Each row is followed by its group and then its class within the group.
| -.28 |  .08 | -.22 | -.12 |  .03 | -.26 | -.06 | -.02 | -.10 | -.02 | -.25 |  .28 |  .56 |  .24 | -.11 | -.31 |  .11 | -.03 |  .16 |  .12 | -.03 | -.23 | -.27 |  .32 | -.06 |  .02 | -.03 |  .21 |  .35 | -.01 |  .09 | -.10 |  .17 | -.07 |  .25 |  .08 |  .02 |  .16 |  .49 | -.22 |  .15 | -.30 |  .34 |  .06 | -.08 |  .08 |  .58 |  .05 |  .04 |  .07 | -.22 |  .06 |  .32 | -.01 |  .25 | -.06 |  .07 |  .36 |  .01 | -.12 |  .38 | -.04 |  .02 |  .48 | -.02 | -.07 |  .04 |  .20 | -.17 | -.25 |  .15 | -.06 | => J286.J914
| -.11 | -.08 | -.35 | -.11 |  .00 | -.29 | -.20 | -.04 | -.20 | -.22 | -.02 |  .30 |  .43 |  .41 | -.19 | -.08 |  .22 | -.02 |  .22 |  .16 | -.13 | -.16 | -.38 |  .13 | -.11 | -.03 | -.15 |  .14 |  .37 | -.11 |  .22 |  .11 |  .41 |  .04 |  .11 |  .40 |  .27 |  .00 |  .42 | -.14 |  .29 | -.25 |  .38 | -.11 | -.09 | -.08 |  .30 |  .01 |  .01 |  .04 | -.09 | -.05 |  .08 |  .04 |  .21 | -.32 |  .00 |  .05 | -.07 |  .16 |  .03 |  .07 |  .01 |  .51 | -.07 | -.01 |  .00 |  .26 | -.51 | -.13 |  .03 | -.26 | => J286.J908
| -.16 | -.08 | -.35 | -.02 | -.17 | -.27 | -.18 | -.01 | -.16 | -.37 |  .16 |  .07 | -.10 |  .18 | -.10 |  .44 |  .29 | -.12 |  .12 |  .24 | -.22 | -.01 | -.26 | -.05 | -.54 |  .04 | -.31 | -.11 |  .34 |  .05 |  .22 |  .07 |  .31 |  .07 |  .19 |  .32 |  .21 |  .03 |  .63 | -.14 |  .37 |  .11 |  .16 | -.19 | -.09 | -.17 |  .02 |  .13 | -.18 |  .48 |  .28 | -.18 | -.20 |  .05 |  .00 | -.63 | -.05 | -.26 | -.12 |  .46 | -.07 | -.07 |  .09 |  .49 |  .00 |  .09 | -.27 |  .54 | -.85 |  .16 | -.13 | -.17 | => J725.J220
|  .04 | -.06 | -.30 | -.09 | -.01 | -.21 | -.05 |  .06 |  .05 | -.14 |  .05 | -.14 | -.07 |  .17 | -.11 |  .36 |  .22 | -.02 |  .20 |  .29 | -.10 | -.05 | -.12 |  .09 | -.24 |  .01 | -.19 | -.04 |  .12 |  .09 |  .35 |  .01 |  .30 |  .23 |  .17 |  .18 |  .12 | -.07 |  .78 |  .03 |  .23 |  .06 | -.09 | -.17 | -.07 | -.10 | -.01 |  .25 | -.06 |  .56 | -.10 | -.20 | -.10 |  .23 |  .08 | -.50 | -.15 | -.15 | -.03 |  .30 | -.33 | -.16 | -.04 |  .34 | -.19 |  .04 | -.30 |  .10 | -.26 | -.18 |  .08 |  .07 | => J725.J583
|  .01 | -.03 | -.16 | -.01 |  .03 | -.07 |  .01 |  .01 | -.07 | -.14 |  .07 | -.08 | -.04 |  .07 | -.01 | -.11 |  .14 |  .14 |  .27 |  .24 |  .05 | -.15 |  .05 |  .20 | -.24 | -.05 | -.20 | -.19 | -.01 |  .04 |  .13 |  .07 |  .18 |  .04 |  .12 |  .19 |  .27 | -.12 |  .12 |  .03 |  .05 |  .04 |  .11 | -.23 | -.03 | -.03 | -.30 |  .13 |  .05 |  .17 |  .37 |  .00 | -.17 |  .03 |  .08 | -.32 | -.21 | -.09 | -.05 |  .21 | -.24 | -.20 |  .01 |  .30 | -.32 |  .07 |  .02 |  .16 | -.11 | -.02 | -.15 |  .20 | => J725.J220
| -.06 | -.10 | -.34 | -.12 | -.18 | -.13 | -.27 |  .06 | -.05 | -.44 | -.03 | -.25 |  .00 |  .28 | -.03 |  .72 |  .26 | -.18 |  .12 |  .32 | -.32 | -.14 | -.18 | -.10 | -.44 |  .05 | -.43 | -.10 |  .35 |  .16 |  .37 | -.10 |  .29 |  .10 |  .37 |  .13 |  .15 | -.17 |  .56 | -.15 |  .41 |  .01 | -.13 | -.16 | -.05 | -.09 |  .29 | -.11 | -.18 |  .10 |  .07 | -.32 | -.19 |  .10 | -.02 | -.51 | -.01 | -.20 | -.04 |  .58 | -.13 |  .07 | -.01 |  .25 | -.21 |  .02 | -.27 |  .16 | -.58 |  .12 |  .01 | -.10 | => J725.J583
|  .03 | -.11 | -.31 | -.13 | -.19 | -.14 | -.21 |  .04 |  .02 | -.16 |  .03 |  .05 |  .11 |  .45 | -.26 |  .59 |  .28 | -.16 |  .18 |  .20 | -.39 | -.18 | -.23 | -.02 | -.19 |  .03 | -.15 |  .17 |  .30 |  .05 |  .28 | -.10 |  .33 |  .16 |  .09 |  .25 |  .21 | -.03 |  .43 | -.09 |  .33 | -.10 | -.06 | -.12 | -.02 | -.17 |  .37 | -.08 | -.07 | -.25 | -.23 | -.22 | -.04 |  .14 |  .11 | -.39 |  .13 | -.04 | -.03 |  .46 | -.15 |  .13 | -.07 |  .17 | -.09 |  .00 | -.18 | -.02 | -.43 |  .00 |  .03 | -.15 | => J725.J583
|  .21 | -.08 | -.15 |  .03 |  .02 | -.02 | -.28 |  .00 |  .15 | -.12 |  .08 |  .13 | -.05 |  .25 | -.15 |  .64 | -.01 | -.22 |  .04 | -.02 | -.27 |  .00 | -.24 | -.30 |  .10 |  .02 | -.03 |  .12 |  .07 |  .01 |  .29 |  .13 |  .15 |  .19 | -.06 |  .22 | -.11 |  .03 |  .15 | -.14 |  .11 | -.04 | -.12 | -.09 |  .04 | -.13 |  .24 | -.01 | -.02 | -.44 | -.20 | -.23 | -.04 |  .12 | -.04 | -.13 |  .02 | -.19 |  .05 |  .26 | -.14 |  .08 | -.10 | -.33 |  .37 |  .01 | -.12 | -.19 | -.37 |  .27 |  .06 | -.36 | => J747.J615
| -.09 | -.07 | -.07 | -.08 | -.17 |  .06 | -.18 | -.13 | -.20 |  .01 | -.09 | -.14 | -.02 | -.09 |  .06 |  .29 |  .17 |  .08 |  .21 |  .16 | -.05 |  .10 |  .02 | -.07 | -.26 |  .07 | -.16 | -.20 |  .08 |  .13 | -.06 | -.05 |  .05 | -.12 |  .15 | -.12 | -.17 | -.09 |  .48 | -.03 |  .02 |  .06 | -.05 |  .00 |  .03 | -.03 | -.07 | -.10 | -.11 |  .67 |  .35 | -.12 | -.27 | -.17 |  .01 | -.20 | -.07 | -.16 | -.19 |  .17 |  .01 |  .20 |  .02 |  .22 | -.48 |  .05 | -.12 |  .19 | -.47 |  .01 | -.10 |  .14 | => J725.J220
|  .05 |  .10 | -.12 |  .09 |  .04 | -.16 |  .06 |  .08 |  .05 | -.07 |  .09 |  .62 | -.17 |  .18 | -.05 | -.12 |  .01 | -.15 | -.26 | -.11 | -.19 |  .12 | -.25 |  .19 |  .03 | -.06 |  .28 |  .22 |  .15 | -.22 |  .05 |  .08 |  .10 |  .09 | -.02 |  .29 |  .05 |  .18 |  .22 | -.10 |  .01 |  .04 |  .27 | -.11 | -.16 | -.09 |  .42 |  .14 |  .10 | -.25 | -.36 | -.01 |  .33 |  .14 |  .12 | -.11 |  .00 |  .13 |  .12 |  .26 |  .16 | -.34 |  .03 | -.01 |  .74 | -.01 | -.13 |  .28 | -.26 | -.13 |  .23 | -.37 | => J747.J900
| -.12 |  .00 | -.34 | -.12 | -.26 | -.11 | -.19 | -.05 | -.26 | -.20 | -.03 |  .44 |  .13 |  .38 | -.15 | -.05 |  .26 |  .12 |  .40 |  .15 | -.43 | -.08 | -.14 |  .18 | -.21 | -.04 |  .01 |  .07 |  .42 |  .02 | -.14 |  .02 |  .25 |  .00 |  .03 |  .31 |  .46 |  .06 |  .03 | -.09 |  .18 | -.20 |  .31 | -.21 | -.06 | -.10 |  .42 | -.01 |  .04 | -.37 | -.07 |  .16 |  .09 |  .07 |  .21 | -.11 |  .22 |  .07 | -.24 |  .44 |  .24 |  .09 | -.05 |  .22 | -.22 | -.01 | -.01 |  .28 | -.54 | -.16 |  .04 | -.15 | => J286.J908
| -.14 |  .04 | -.15 | -.10 | -.18 | -.10 |  .02 |  .07 | -.10 | -.10 | -.06 |  .12 |  .17 |  .13 | -.02 | -.61 |  .12 |  .24 |  .31 |  .30 | -.16 | -.41 |  .12 |  .52 | -.29 | -.13 | -.18 | -.15 |  .12 |  .05 |  .04 | -.16 |  .23 |  .03 |  .15 |  .23 |  .63 | -.15 | -.17 | -.07 |  .32 | -.08 |  .35 | -.18 | -.02 |  .08 |  .06 |  .03 |  .12 | -.29 |  .11 |  .20 |  .03 |  .10 |  .10 | -.18 | -.14 |  .18 | -.07 |  .23 |  .11 | -.29 | -.07 |  .52 | -.41 | -.06 |  .15 |  .25 |  .23 | -.22 | -.03 |  .22 | => J286.J908
| -.02 | -.04 | -.16 | -.09 | -.24 | -.06 | -.21 | -.06 | -.20 | -.20 | -.01 |  .09 | -.15 |  .07 | -.02 |  .53 |  .22 |  .03 |  .14 |  .09 | -.42 |  .18 |  .00 | -.14 | -.26 |  .06 | -.07 | -.11 |  .22 |  .04 | -.04 | -.01 |  .20 | -.06 |  .15 | -.03 |  .04 |  .05 |  .48 | -.01 |  .13 |  .13 | -.07 | -.11 | -.06 | -.12 |  .19 | -.18 | -.11 |  .17 |  .17 | -.18 | -.18 |  .02 | -.01 | -.22 |  .08 | -.11 | -.27 |  .53 |  .30 |  .10 | -.01 |  .13 | -.26 |  .05 | -.19 |  .30 | -.72 |  .06 | -.03 | -.08 | => J725.J220
| -.19 |  .01 | -.39 | -.16 | -.11 | -.20 | -.35 | -.34 | -.34 | -.24 | -.24 |  .19 |  .24 |  .23 | -.08 |  .31 |  .31 |  .08 |  .67 |  .22 | -.34 | -.07 | -.11 |  .08 | -.36 |  .06 | -.26 | -.10 |  .44 |  .10 |  .04 |  .11 |  .29 | -.10 |  .27 |  .19 |  .14 |  .00 |  .57 | -.23 |  .24 | -.26 |  .23 | -.15 | -.08 | -.09 |  .33 | -.10 |  .02 |  .33 |  .23 | -.03 | -.10 | -.08 |  .20 | -.34 |  .00 |  .00 | -.30 |  .46 |  .13 |  .14 |  .01 |  .52 | -.57 | -.03 | -.08 |  .31 | -.83 | -.08 | -.01 | -.04 | => J286.J908
|  .18 | -.02 |  .06 |  .09 |  .02 |  .08 |  .11 |  .13 |  .13 | -.05 |  .25 | -.03 | -.15 |  .13 |  .01 | -.17 | -.09 |  .00 | -.05 |  .00 |  .13 | -.19 | -.04 |  .03 |  .14 | -.02 |  .01 | -.02 | -.16 | -.09 |  .17 |  .06 |  .05 |  .15 | -.16 |  .21 |  .27 | -.09 | -.42 | -.02 | -.09 |  .06 |  .01 | -.16 |  .00 | -.02 | -.25 |  .15 |  .03 | -.45 | -.09 |  .03 | -.05 |  .12 | -.03 | -.03 | -.14 | -.10 |  .18 | -.02 | -.22 | -.18 | -.08 | -.04 |  .28 |  .04 |  .09 | -.11 |  .31 |  .06 | -.16 |  .06 | => J747.J615
|  .04 |  .18 | -.07 |  .06 |  .00 | -.17 |  .03 |  .01 |  .01 | -.09 |  .09 |  .56 |  .01 |  .24 | -.10 |  .10 | -.01 | -.27 | -.33 | -.12 |  .04 |  .12 | -.33 | -.02 |  .16 | -.05 |  .19 |  .31 |  .17 | -.14 |  .11 |  .03 |  .14 |  .07 |  .03 |  .22 | -.03 |  .24 |  .14 | -.20 |  .13 |  .00 |  .24 |  .00 | -.13 | -.07 |  .45 |  .02 |  .06 | -.47 | -.44 | -.03 |  .45 |  .09 |  .12 | -.05 |  .14 |  .12 |  .12 |  .18 |  .25 | -.19 |  .02 | -.13 |  .79 | -.05 | -.12 |  .21 | -.27 |  .00 |  .30 | -.54 | => J747.J900
| -.03 |  .19 | -.10 |  .13 |  .20 | -.16 |  .00 | -.01 |  .09 | -.13 | -.11 |  .58 |  .06 |  .35 |  .05 | -.16 | -.13 | -.17 | -.20 | -.21 | -.07 |  .13 | -.19 |  .17 |  .13 | -.11 |  .09 |  .09 |  .03 | -.25 |  .12 |  .22 |  .27 |  .05 |  .18 |  .24 | -.14 |  .14 |  .11 | -.27 | -.02 |  .00 |  .34 | -.02 | -.17 |  .01 |  .27 |  .12 |  .21 | -.13 | -.08 |  .06 |  .38 |  .04 |  .07 | -.05 | -.10 |  .04 |  .15 |  .02 |  .11 | -.44 |  .02 | -.04 |  .67 | -.02 |  .06 |  .16 | -.15 |  .06 |  .17 | -.45 | => J747.J900
